Known rows:
keskis: [-15 -15  -5  -4  -6  -9  -3  10  10  -3  -4   1   0   4   8  -3 -10   4
   5  -9   9  12  12 -14 -15   1  -6   2   9  -2 -14   9   3  -1   9   4
 -18   2  -1  -6  -2]
stako: [ -5  -3   6   3  -8  -9 -11  16  -4  -4   3  -5  -7  -1  14 -20 -11   0
   6  -4  12   5   4 -11 -16   7  -3  -2  -4   7 -21   1   4 -16  -2   2
 -27   1  10  -4  -9]
plope: [ -7   0  10   7  -6 -14  -7  -8 -20   3   5 -16   4 -10   8 -16  -2   8
  11   2   3   3  -4  -1   1   1  13 -10  -2  11   1   1  -8   1 -22   2
  -8  -8  -1   5  -2]
mogridir: [-21   6   9  -1 -26  -9   3  14   5  -2   1  13  -2 -20  16  -8 -31  -5
  15 -15  13   3   4 -19  -8 -24  -1  -9 -27  -5 -31  -1   9  -7 -16  10
  17  11   3  -8  -1]
rizas: [  6 -13   4  -4  13  -2   4  14  -3   2  -7  -4  -1   6   6 -19  -9  -2
  -3   2  11   8   1  -8 -14  10  -5  -5  -2   5 -14   2  15 -15   2   0
 -38   6   5  -8   3]
plesas: [ -6   1   1 -11  -5 -15  -8 -21  -3   8  15 -24   3  -6   1  -8  -1  -2
  39  17   2  10   6 -10  -1  19  12  15  -2   4  22 -10 -10  19 -24  -1
  -7  -9  19   0  12]
flinis: [ -4  -3  -5   5   7 -11  -8 -14  -2  -2  17 -29 -17   1   2   7  -5 -16
  25  28  13   7  10  -6  -2   0  -7  22  -8 -11   7 -19   2  20   0   3
  -4  -8  41   3   9]
bruplak: [ -1 -11  -9  -3   5 -10   3  20  -3   2  -3  -3   0  11   1 -21 -12   1
   3  -7   8   3   4 -10 -19  -1 -14  -3   4  13 -16   9  -2 -15  -3   5
 -15  -3   3 -15  -8]
roflun: [ -8  -3  -7  22  11 -12   4   2 -11  -3  10 -13 -14   9   2  10  -7  -1
  -4   7  10  -4   6   6  -6 -19 -10  -3  -7  -3 -14  -1  -5   4   0   8
  15  -9  18   1  -3]
zagre: [-11   3  -3  27   2 -13   0  -1  -5  -6  17  -4 -15  11   6  22  -7   6
  -6   0  11  -7  10   6  -7 -11  -3  -2 -13  -6 -15  -1  -6   4  -2   9
  18  -7  15   5  -1]
vogra: [-16  -3   7  12  15   4  10  -5  -9  -3   0  -9 -22  -3  13  10   9  -4
   2  26  10  -8   8   2   1 -10   3  -6  -6   1  -9  -8  10  -2  39   6
  -1   0  35   9  -1]
kilon: [-19   4  10  -3  -6   3   2  10   7  -2   0  14 -12   0  18  -2   4   8
   8   6   9  -5  14 -12 -16  23  13  -3  -4  10 -16  -2   9 -17  34   4
 -19   9  23  -4  -2]
klikis: [-13   8  14   3 -13  -9 -14   1 -11   0   2 -18  22 -10  12  22 -13  17
  12 -13  -5  11  12  -2  15  -3  15  -6   9   0  -2  -6 -17   6 -32  -3
   5  -7   3  19   2]
laklik: [ -3  -8   3  -8  15  -3  16  -4 -10  11 -10 -14  20   0  -4   0  -9   8
   8   0  -4   8   2  -3  11 -11   7 -12   6   5   9   6  -6   7 -20   0
   5  -2 -11  -1  11]
kagrin: [ -7  -5   1  -4  -3  -8  -3  14   6  -1   1   0   0   6   8  -8 -13   3
   8  -6   9   7  12 -13 -14   7  -4   2   0   1 -14   1   3 -10   2   3
 -21   2   9  -7  -3]
groklin: [ -7  -4  -4   4  -4 -19  -3 -10 -13   4   9 -11   7   1  -2  -4 -10  13
   2 -10  -1   9   1  -2   4  -2   6  -7   0   3   7  11 -16  14 -30   4
   3  -8 -12  -3  11]
volis: [-11  -1  -6  24   0 -15  -6  -5  -4  -8  18  -8 -13   7   5  26 -14   2
 -13  -3  10   3  12   3   0 -12  -6   1 -10 -15 -10   2  -5  13 -12   9
  11  -6  13   4   9]
liplis: [-23  -3   4   7 -16 -15  -3 -17   3   0   7  -4   8  -4   7  10  -1  19
  10  -7   1   6   9  -4   2   5  16  -5   4   0   4   7 -13  17 -12   3
  10  -4 -12   5   7]
destosko: [ -1 -11  -9  14  15  -3   5   5 -19  -2   1 -25 -19   3   5   9  -4  -7
 -11  14   4   4   6   5   0 -30 -11 -10  -5   0  -4   0   0  -5  13   7
   4  -7  20  -1   0]
pluplo: [ -7  -7   2  19  19  -5   6   0  -7  -3   1 -15  -6   7   4  17  -7  -2
  -3  12  11   0   6   5   1 -16  -6  -3  -3  -8 -12  -5   5   5   2   4
   3  -4  16   7   3]

Facts:
badu: λ 945; Δ skodraril
bekezak: λ 175; Δ kloskasuk
bistos: λ 175
bogre: λ 175; Δ lifal
bosam: λ 140; Δ bistos
brabu: λ 140; Δ plabrek
braploges: λ 945; Δ tigin
bremodun: λ 140; Δ gobren
brubri: λ 140; Δ bekezak
brupla: λ 945
bruplak: λ 945
bruvo: λ 175; Δ flotren
buzi: λ 175
dadel: λ 175; Δ vistuk
dasusu: λ 140; Δ plevek
destosko: λ 175
dipok: λ 175; Δ zemur
drekli: λ 945; Δ luskuza
drestur: λ 945; Δ braploges
drusker: λ 140
duki: λ 945; Δ stako
flegre: λ 945
flelok: λ 140; Δ klefu
flepa: λ 140
flinis: λ 175; Δ stira
flofun: λ 175; Δ grital
floga: λ 140; Δ riman
flotasta: λ 945; Δ brupla
flotren: λ 945; Δ rizas
fodras: λ 945; Δ plonurun
fugrik: λ 140; Δ stodek
gari: λ 140; Δ zipovin
gizos: λ 140
gobren: λ 945; Δ brubri
gogo: λ 140
grafur: λ 175; Δ zuklak
greror: λ 945; Δ brabu
grital: λ 175; Δ laklik
groklin: λ 140; Δ dadel
guduner: λ 140; Δ kikleska
guful: λ 140
kagrin: λ 945; Δ pligrufe
keskis: λ 945; Δ nepas
kikleska: λ 945
kilon: λ 945; Δ vogra
kisar: λ 945; Δ roflun
klebrum: λ 175; Δ drestur
klefu: λ 175; Δ fodras
klegras: λ 945; Δ resketro
klikis: λ 140; Δ gari
kloskasuk: λ 175; Δ destosko
klutrogrer: λ 140
kuduk: λ 175; Δ nuflo
lafak: λ 175; Δ luzol
laklik: λ 140
lekem: λ 175; Δ trimur
lifal: λ 945; Δ rizon
liplis: λ 140; Δ tunekor
luskuza: λ 175
luzol: λ 945; Δ stufan
mabupel: λ 175; Δ plesas
modan: λ 945; Δ gizos
mogridir: λ 945; Δ tuvum
narus: λ 175; Δ klutrogrer
nepas: λ 945
nokodis: λ 175
nuflo: λ 175
plabrek: λ 140; Δ klegras
plesas: λ 140; Δ flinis
plevek: λ 175; Δ veflol
pligrufe: λ 175; Δ guduner
ploden: λ 175
plona: λ 175; Δ greror
plonurun: λ 140; Δ trabu
plope: λ 140; Δ klebrum
pluplo: λ 175; Δ gogo
pluzum: λ 140
puvi: λ 945; Δ rulen
rener: λ 945
resketro: λ 945; Δ keskis
rifleflar: λ 140; Δ kagrin
rilar: λ 945; Δ drusker
riman: λ 140
rizas: λ 945
rizon: λ 140; Δ skaze
roflun: λ 175; Δ bruplak
rulen: λ 175; Δ pluzum
skaze: λ 175; Δ flelok
skego: λ 175; Δ narus
skeplim: λ 175; Δ skego
skodraril: λ 140
sogrok: λ 175; Δ skeplim
stako: λ 945; Δ plope
stira: λ 945
stodek: λ 140; Δ sogrok
stufan: λ 175; Δ kisar
tigin: λ 945; Δ guful
trabu: λ 175; Δ dasusu
trimik: λ 140; Δ trodrek
trimur: λ 945; Δ zaklom
trodrek: λ 945; Δ ploden
tunekor: λ 945; Δ plona
tuvum: λ 140; Δ nokodis
veflol: λ 175; Δ pluplo
vistuk: λ 945
vogra: λ 175; Δ bosam
volis: λ 175; Δ groklin
vostom: λ 175; Δ flofun
vunun: λ 945; Δ floga
zagre: λ 175; Δ lafak
zaklom: λ 945; Δ vostom
zemur: λ 945; Δ rener
zipovin: λ 175; Δ rilar
zuklak: λ 140

Rows:
No name comes twice in this set of rows, the named rows included.
[-13   0   4  18  11  -2   8  -1   4  -5   6  -2  -1   7   7  40 -13   7
  -8   2   9  -1  16   3   6 -12   1  -2 -12 -17 -11  -7   4  10  -1   5
  14   1  16   9  13] : lekem
[  3  -9  -7 -20   2 -11  -9   4   5   4   6 -17  -7   2   2 -23 -11 -16
  34  17  10  15  10 -21 -16  17  -8  21   2   2   3  -9   4   1  -3  -1
 -35  -1  30 -11   4] : stira
[  3  -9 -12 -11   2  -4   2  25  -4   5   0  -9  -7  10   3  -3 -11   2
   1  -1   1   9  12 -12 -15   0  -9  -2   2  10  -4   2  -4 -21   4   4
 -11  -1  16 -17  -2] : rener
[ -9   0  11  -2  -5  -8 -11   3 -17   2  -5 -23  22 -10   9  11 -13  11
  13  -9  -5  14   8  -3  15 -10   9  -8  13   4   2  -4 -15   7 -34  -4
   2  -9   2  16   1] : gari
[  0 -13 -12  -6   1 -14  -2  15  -3  -1   0  -5  -1  10   0 -15 -19  -1
  -2 -14   7  13   6 -13 -13  -2 -15  -1   6   1 -13  12   0  -5 -10   4
 -21  -1  -3 -15   2] : vistuk
[-15   5   9   6  -8 -13  -2 -11  -4   3   9  -5  11  -4   6   6  -4  16
  15  -4   1   2   6  -3   4   9  18  -3  -4   5   3   1 -12  11 -20   2
   9  -5  -2   6   6] : rifleflar
[-17   0  12  -3   2  -1  10 -13 -12   8  -3  -6   0  -9   9 -11  12  10
  16  16  -1  -5   3  -2   3  10  22 -12   3  17   8   0  -2  -3  18   2
  -3   0  11   2   2] : bosam
[-19 -20  -3  21  18 -11 -13 -16 -27 -13  -8 -14 -23  -7   8 -13  -5 -11
 -23   3  13  11  -4   2  11 -21 -14 -12  18 -11 -23  16  12  23  20   3
 -34  -5   7  11   2] : nuflo
[-10   3  -1  10   0 -12 -12 -16   5  -4  24 -21 -18   2   7  19  -6 -11
  25  24  12   4  15  -5  -3   8  -1  24 -14 -14   6 -20   0  19  -4   3
   0  -6  42   7  10] : mabupel
[-12   5   3   3 -22  -9   4   3  -1   8  10 -14  12  -4   9  20  -4  19
  23  -1  -6   1  13  -2  -4 -10  16  -8 -10  11  11  -6 -24  -6 -22   7
  40  -8  -1   0  -4] : trimik
[-18 -13  -5  18   6  -9   0  -8  -1  -6   2 -14 -13   3   7  18  -5  -2
  -1   8  10   5  12   1  -1 -24  -9   0   5 -12 -10   2   1  17  12   5
   7  -6  11   6   2] : plona

Now the same things, written a new way:
Known rows:
badu: [-12 -47 -42 -16  48  67 -41 -30  34  32  27 -34  21 -25  48  24  33  16
 -45  41 -18 -27  22 -38  16 -44  34 -56  17 -12   3  35  24 -13]
gari: [  8  24  -3 -12  24  31 -43 -27  19  13  -3 -21 -13 -25 -10 -28   5  32
  14 -11 -25  16   4 -29  -9  16 -22  13  -7 -16 -24 -34 -26  33]
skaze: [-45  22 -23 -19   7  -3  18  30  -7   4  -9 -22  31  10  -8 -30  45 -12
 -21 -19  36  10  26  27  26  14  34  -9  21  18 -21  -6  -4  -4]
vistuk: [-23  -1   9  -7 -18  -2  18  41 -10  -7 -12   5 -12 -19   8  23  25 -17
  -3  39 -19 -26  34  10  15 -19 -14 -39 -31  48 -12  29 -14  41]
rilar: [  9  13  15 -26  40  20 -39 -17  16  23  19 -31 -21 -26  -9 -33  35 -34
  -5  29 -19 -21  11   0  23   6 -28 -32 -23  25 -33 -26  -5  45]
fugrik: [-27   2 -38  -8 -22  11 -18 -11  20  -6  25 -35  12  20  31  20  29  28
  14  15 -16  42  29 -18 -14 -35  17  12  10 -18  31 -30 -17 -13]
zuklak: [  9 -18  26  -6  -3  64 -40 -21  29  -9 -11   9  54 -29  51  -1   1  27
 -14 -22   5  -6  32 -26   2  17  23  12  25  34 -16   0 -36  -1]
nuflo: [-41  23 -28 -50 -18  -4 -12  40 -25  24  25  37  53 -29  46   8  20  -5
  18  -8  44 -20  39   0  -1 -31  36  -5  29  10 -32  32 -23 -16]
kilon: [ 15   2  20 -40  45  -3  20 -19   8  32  24 -34   5  17  23 -10  26 -17
  20   7  10 -18  17 -20   7 -44 -34 -46 -15  32  -1  34  28  35]
bruvo: [-42  19 -42 -15  17  -2  21  18  10  -4  14 -31  50  29  22 -39  65 -17
  -3 -11   7  -2  -3  25  27  14  38  -9  20   6  -6  -8 -38 -12]
plevek: [-46  22 -18 -13   8   1  18  33  -5   3 -18 -14  34   6  -7 -28  40  -6
 -23 -17  37  10  30  24  25  12  33  -6  19  22 -22  -3  -3  -3]
bosam: [ 12  20  19 -12  28  -2 -18 -25  -3  -1  13 -34  45  27  22  14  -3  30
  22 -23  -5  40  22 -37 -34 -44 -24   8  -3  -7   0  14  18  -5]
narus: [-57  20 -19  -3  -5  -3  22  33 -13  17   6  -4  33  -8   9  -9  62 -12
 -35   3  37  13  38  22   7  13  37   1  24  -2  11 -16  12 -12]
kuduk: [-42  28 -43 -67 -18  -4  -8  28  -6  55  27  -3  56 -20  45 -22  54 -25
  23  -1  48 -18  37  11  24 -47  34   4  28 -15  -9  17 -21 -17]
puvi: [  1 -21  14  -6 -21  39  27  -1  32  -6  29 -34  -2 -19  53 -31  69 -42
  -5  43 -19 -23 -22  22 -35  21 -17   9   1  49  35 -24 -17  38]
vogra: [ -8  27  22 -26  48  -3  24   0 -20  39  11 -18  50  22   1 -32  25  12
  -1 -28  45  27  29   6 -11 -34  23 -29  26  13 -28  27  27 -11]
plona: [-34  27  -3 -18  42  -4  25   8 -17  42  10  -5  51  24   8 -27  61  -6
   2   3  25  11  22  13 -38   2  31 -20  25   7  10  -2  24 -14]
lafak: [-49  -3   2  -4   3  -5  26  22  17   6 -37 -27  47  30  -1 -32  25  -8
 -17 -25  43  26  -3  16  28   3  33 -14  14  32  -5  33 -33  -7]
flinis: [-52  25 -47 -70 -12  11  20  30  25  61 -36  23  55  -1 -18   6   4 -21
  23  21  28 -10 -30  24 -11  25  -3 -30  30  48  12  31  23 -20]
kagrin: [  0  -8   5 -33 -11   8  11  10  17   9  13 -34  -3 -20   6   9  25 -28
  12  39  -9 -23   9   1  13 -31 -27 -34 -24  43   7  32   3  36]

Rows:
No name comes twice in this set of rows, the named rows included.
[ -2  27  28 -14  48  -5  20   8 -27  23 -19  30  54   6  -1 -25   8  18
  -6 -24  46  17  35   0 -31 -17  26 -36  22  35 -34  29  29   0] : bistos
[-42  -2  28   3  50  -2  28  -4  12   1 -44  -9  34  32 -19 -34  21  13
 -41 -23  -8  38 -28  19 -25  25  25 -47  -6  48  -9  22  25  10] : ploden
[-56  23 -44 -71  -3  15  23  21  27  62  -5 -24  50  18 -18  -6  17 -29
  20  22  21   3 -31  21  11  17  -4 -24  22  40  27  31  24 -20] : mabupel
[-40  23  16  -3 -17  10  28  22  18  -5   1 -24  48 -24  39 -37  70 -33
 -30  24  24  20  -4  24 -38  22  35   9  30  47  33 -36 -16  -4] : rulen
[ 10  24 -36 -28  37  32 -42 -25  28  27  20 -28 -17 -19 -12 -32  13  28
  20  -9 -23  33 -16 -26  12   1 -25  14   5 -19 -14 -33 -32  31] : klikis
[ 18 -37  27 -63 -19   1   4 -25  31  62  28 -32 -14 -28  -1  21   8 -43
  14 -18  48  33 -13 -16  19 -43 -30  15  22  42  27  35   7  43] : drekli
[-52 -46 -40 -64 -20  62 -38  26  32  56   5 -31 -14 -29 -13  26  16 -39
 -27  39  10 -23 -24  22  28   7 -16 -11 -10  32  25  18 -30  38] : flotasta
[ -2  10  26   0 -24  44  13 -11  22 -11 -29   3  38 -27  53   1  65  24
   5  31 -25  28  15   9 -40  25   1  14  14  43  31 -31 -35  17] : pluzum
[-40  21 -41 -67 -17  52 -34 -11  27  45 -33  11  53   5 -16  29  -3  29
  25  32 -21  14 -33 -11 -36  13 -32   9   4  40  29  31   5 -16] : plesas
[-52 -35   0 -44 -21  60 -37  31  29  24 -37   9 -16 -30 -16  27   1 -33
 -38  41  13 -20  10  15  28  21 -15 -16 -19  47  -3  32 -32  48] : brupla

The same things again, as new rows of numbers:
Known rows:
plevek: [  0  21 -25 -29  49 -11  22  10  -8  -4  19  28  18   3  34  -6  11 -33
   5  34  23 -18  40  21 -11  38 -17  43  -2  -2 -25 -16   8 -21 -23]
klutrogrer: [-20  24 -10  49  11  10  -2   0  26 -12  -2  23  10  -1 -13 -18  28  10
  26  11 -25 -41  46  -5  -4 -12  15 -31 -41 -37   5  24  -6  10  30]
zaklom: [-19   7  15  41 -31   2  52   8   4 -19  29   1 -26  15  -2  -6  -1  34
   5  -9   8 -16   9  35  28  39  18  29  22  40  20 -15  10  53  -8]
klefu: [ 15   3  -1   5  30 -15  28  16  23   2  20  47 -17   9 -22  36 -28 -25
  -6  36   8  28  16 -15  25  10  17 -24  23 -19 -34   1 -21  -3 -29]
bistos: [-11  28 -24  22  -2 -28  32  15   4   6   1  20  -2  17 -23  -4  31   2
  10  15   3  -2  63  -3 -15  23   6 -32 -32 -42  -4   7 -19 -13  21]
stodek: [-19  14  -7  34  22  23 -35  -3  43   1  29  -2   7  -6  -1 -27 -26   1
   9   1  -9 -32   4  -6  -8 -18  -1  12   9 -19  -4  32  12  16   6]
stufan: [-11 -28 -44  13  14   4  27  17   1   1  -4  14 -23  45 -23  -8  -9 -28
 -56 -20  19  10  21 -37   0  34 -40  -6 -29 -10  -8  13  61 -15 -23]
vistuk: [-22  13  15  15  -3 -15  40 -14  -1 -14   6  28 -32   7 -19 -25  50   7
  19  13 -13 -18  42 -10  -6  13  12 -24 -30 -16  30   8 -19  23  40]
zemur: [-14  -5  19   1   8  -2  27 -12   9 -12  21   8 -39  -3  -2 -18   9  -5
   9   4   0   4  14 -11   3   9   2  12   8  13  22   5   7  25  12]
roflun: [ -8 -12 -35  11  12  -4  25  17   5   4   2  11 -18  32 -18  -4  -7 -20
 -34  -9  17  13  26 -24  -1  28 -25  -5 -18 -14  -9  10  40 -12 -17]
rifleflar: [ -4  -3 -10  38  28  19  -3   8  35  -5  11  -3   2 -23   6  -6  -3 -13
  12  -8 -21  -3  27   0   4 -19   5   8  -9  16  -4   4  15   6   8]
lafak: [ -7 -13 -36  11  13  -4  25  18   5   5   4   7 -18  30 -15  -4  -9 -22
 -35 -11  18  15  25 -24  -2  27 -27  -1 -15  -9 -10   9  41 -13 -17]
liplis: [ -9   1  -7  32  26  19  -7   7  34 -14   4  -4   2 -19   6  -3   0  -8
  17  -2 -14  -1  26   0  17 -15   6   8  -8   3  -3  13  26  11   2]
keskis: [-25   2  24 -12  10  -8  17 -11  17 -23   9  -5 -39  -5  -6 -12  24  -3
  15  11   5  18  18  -7  26  15   3  16   8  -5  22  18  19  34   8]
vogra: [ -1  10 -22   8  11 -16  19  18  15  12  19  -3 -10   4  -4   2 -10 -13
  -2   2  15  23  33  -2  -7  18  -5   8   8  -6 -13   2   7 -11  -7]
pligrufe: [  3   0 -29  10  22 -24  22  23  26  33  28 -21 -10 -19  -5  -4  -1 -33
 -17 -22  -4  34  48   8 -31   6  -6  13   0  23 -16 -21 -22 -15  18]
modan: [-13  -3  18   1   8  -2  28 -11   9 -14  20  10 -39  -2  -3 -18  11  -4
  10   4   0   3  15 -10   2  10   2  11   7  12  22   5   6  25  12]
plabrek: [-29   8   3   7  32   7 -25   8  51 -29 -16 -34   1 -27  -3   8  25  -8
  26   5  -7  28  35   8  55  -8   7  18  -8 -24  -1  33  45  26  -1]
luskuza: [-11  29 -24  20  -2 -28  32  15   3   5   0  22  -2  19 -22  -3  31   2
  11  16   3  -2  63  -3 -14  24   6 -32 -32 -43  -4   8 -19 -13  19]
braploges: [  5  16   6 -13  -4  14  21 -23  -1 -22  -7  28 -54  -3  11 -27 -13  -1
  48 -18  26  28  14  -6 -23  -9  25  -1  16  11  51  -4  25  12  -3]

Rows:
No name comes twice in this set of rows, the named rows included.
[ 10 -13  10  49  29  19   3   9  48  -9  13  25 -14 -17 -21  25 -28 -14
   8   9 -29  15  10 -21  33 -33  27 -31   9   4 -18  12  -4  16  -7] : rizon
[-11  23 -14  47   9  14   8   0  18 -18 -16  29   6  -5  -7 -12  30   9
  37   5 -21 -25  54  -2  -3 -15  23 -37 -45 -28  13  14   3   3  26] : guful
[-18   3  16  28 -19   0  43   2   6 -17  27   2 -30   8  -1 -10   2  21
   6  -6   6  -8  10  21  20  30  13  24  18  33  20 -10  10  45  -1] : trimur
[ -3  20 -26 -23  42 -11  21  12  -4  -1  19  20  14   2  30  -7   9 -29
   4  26  21 -11  40  20 -14  36 -17  40  -3  -1 -22 -14   9 -20 -18] : veflol
[ 19  34 -36  -9  -4   3  12   3   2  -1 -17  22 -27   5  10  -8 -35  -7
  44 -22  45  48  36   3 -37  -2  24 -11  14 -14  22  -8  27 -26 -23] : klebrum
[ -1   8  10  -9   1   9  23 -19   3 -17   4  19 -49  -4   8 -25  -7  -3
  33 -12  16  21  14  -7 -15  -3  16   5  13  15  40  -2  18  16   3] : stako
[-33   1  26 -25  18 -16   8  -8  29 -23   3 -29 -41 -18  -9  -8  37 -10
  14   5   4  37  26   1  38  14   2  27   8  -6  22  19  21  41  14] : greror
[ -2 -15  30  10  10  -3  31  -8  21  -8  26  21 -51  -4 -21   1  -7 -10
   1   8  -9  21   3 -23  16  -3  16 -11  21  15  12   5 -12  31   6] : lifal
[  8  19   4 -15  -6  17  20 -26  -3 -23 -12  31 -56  -4  15 -29 -17  -1
  55 -22  29  31  15  -6 -28 -12  29  -4  16  11  56  -7  27  10  -4] : drestur
[-30   3  27 -21  12 -11  11 -10  23 -27   4 -16 -40  -8  -8  -8  28  -3
  17  11   9  29  18  -4  38  16   2  22  11 -11  23  23  27  39   6] : resketro
[-11   5  -7  36  24  22 -15   3  35  -7  14   2   4 -12   4 -11 -13  -4
  14  -1 -12 -16  18  -3   5 -15   4   7  -1  -3  -3  18  20  11   3] : fugrik
[ 14  -5   2  36 -10 -24  42  26 -13  17  42 -25  -5  -5  30   9 -10  18
  42  50   5  28  40 -54  -9  20 -34  11  17  -5 -22  37  33 -49   2] : bekezak
[  9   1  -4  29  -5 -23  36  23  -7  14  34 -17  -6   0  20   7  -7  12
  33  40   7  25  39 -41  -8  21 -26   7  12  -9 -19  29  25 -39   0] : kloskasuk
[-10  24 -24  47 -30 -12  44  36   8   1  23  -5   3  25  -6  15 -19  29
  -5  -7  25   1  29  43  21  50  13  20  20  12 -14 -16   9  19 -28] : flofun

